Below are the code and all the weights of a small trained network. Each question names an input and a class and asks about switching units off, where a switched-off unit gives its printed mean instead of its output.

import numpy as np


def w(rows, s, z=0):
    codes = np.array(rows[::2]) - 128.0
    scale = np.full(codes.shape[1], s)
    scale[-1] = z or s
    return codes * scale


def f(y):
    return np.maximum(y, 0)


def log_softmax(a):
    a = a - a.max(-1, keepdims=True)
    return a - np.log(np.exp(a).sum(-1, keepdims=True))


def net(x, mask):
    res = np.array(x, float).reshape(1, 5) / 4 @ E
    y = f(res @ A[0][:, :-1].T + A[0][:, -1])
    res = res + np.where(mask, y, B[0][:, -1]) @ B[0][:, :-1]
    return log_softmax(res[-1] @ U[:, :-1].T + U[:, -1])


A, B = {}, {}
E = w([
[135,129,136,94,166],'x0',
[135,92,99,101,160],'x1',
[39,162,6,164,237],'x2',
[135,155,131,111,130],'x3',
[240,164,115,193,254],'x4',
],0.0088)
A[0] = w([
[42,191,78,174,182,43],'neuron 0',
[176,106,173,129,74,32],'neuron 1',
[28,145,139,19,73,127],'neuron 2',
[134,102,204,97,141,107],'neuron 3',
[8,220,117,113,213,30],'neuron 4',
[254,94,67,146,135,253],'neuron 5',
[247,213,109,176,199,149],'neuron 6',
],0.0085,0.0019)
B[0] = w([
[181,199,93,96,2,228],'neuron 0',
[138,149,75,104,95,199],'neuron 1',
[60,144,146,168,212,246],'neuron 2',
[161,221,109,110,79,176],'neuron 3',
[146,159,61,101,126,229],'neuron 4',
[146,133,151,154,134,214],'neuron 5',
[59,120,197,148,152,254],'neuron 6',
],0.011,0.0083)
U = w([
[100,123,167,202,135,252],'0',
[245,144,125,79,37,4],'1',
],0.012,0.0016)

Each question gives the input, the list of numbers given to net, and the class t.
The units are the neurons (one row each of A and B). Each row of codes is followed by its name. A weight is (code - 128) times the scale printed after its matrix; where a second scale follows, it is the last column's (A, B and U).
mask holds one flag per neuron, in row order. A switched-off neuron (its flag False) gives its mean, the last column of its row in B, instead of its output. The means were averaged over made-up inputs and are rounded, as every weight is.
A unit's drop is (log p(t) with every unit on - log p(t) with that unit switched off) / (log p(t) with every unit on - log p(t) with every unit switched off).
The circuit of an input: a set's keep is (log p(t) with only the set's units on - log p(t) with every unit switched off) / (log p(t) with every unit on - log p(t) with every unit switched off). Starting from all 7 units, units are removed one at a time, each time the one whose removal leaves the highest keep (on an exact tie, the one counted first), for as long as the keep stays at least 0.8.
circuit, biggest first: the units of the circuit, biggest drop first
k most important neurons: the k neurons with the biggest drops, biggest first
drop of u: that unit's drop, to one decimal
input [-6,0,-3,7,8], class 0: circuit, biggest first	[neuron 6]
input [-7,-2,-6,2,-6], class 0: 2 most important neurons	[neuron 2; neuron 0]
input [1,-7,4,-5,1], class 1: circuit, biggest first	[neuron 0; neuron 2]
input [6,-1,-7,-4,-8], class 0: 3 most important neurons	[neuron 2; neuron 0; neuron 4]
input [4,6,3,-2,-1], class 1: 2 most important neurons	[neuron 6; neuron 2]
input [-4,-8,-7,0,7], class 0: 3 most important neurons	[neuron 6; neuron 0; neuron 4]
input [8,8,-3,2,-3], class 0: 4 most important neurons	[neuron 0; neuron 2; neuron 4; neuron 1]
input [2,-5,3,-4,1], class 1: 2 most important neurons	[neuron 2; neuron 0]
input [4,6,5,4,2], class 1: 3 most important neurons	[neuron 0; neuron 2; neuron 4]
input [-2,7,-3,5,-8], class 0: drop of neuron 2	0.9
input [-4,-8,8,6,-3], class 1: drop of neuron 5	0.0
input [-8,-4,-2,1,-6], class 0: drop of neuron 2	0.5
input [6,-4,-1,1,-6], class 0: drop of neuron 2	0.4
input [-6,-1,3,5,2], class 1: circuit, biggest first	[neuron 2]
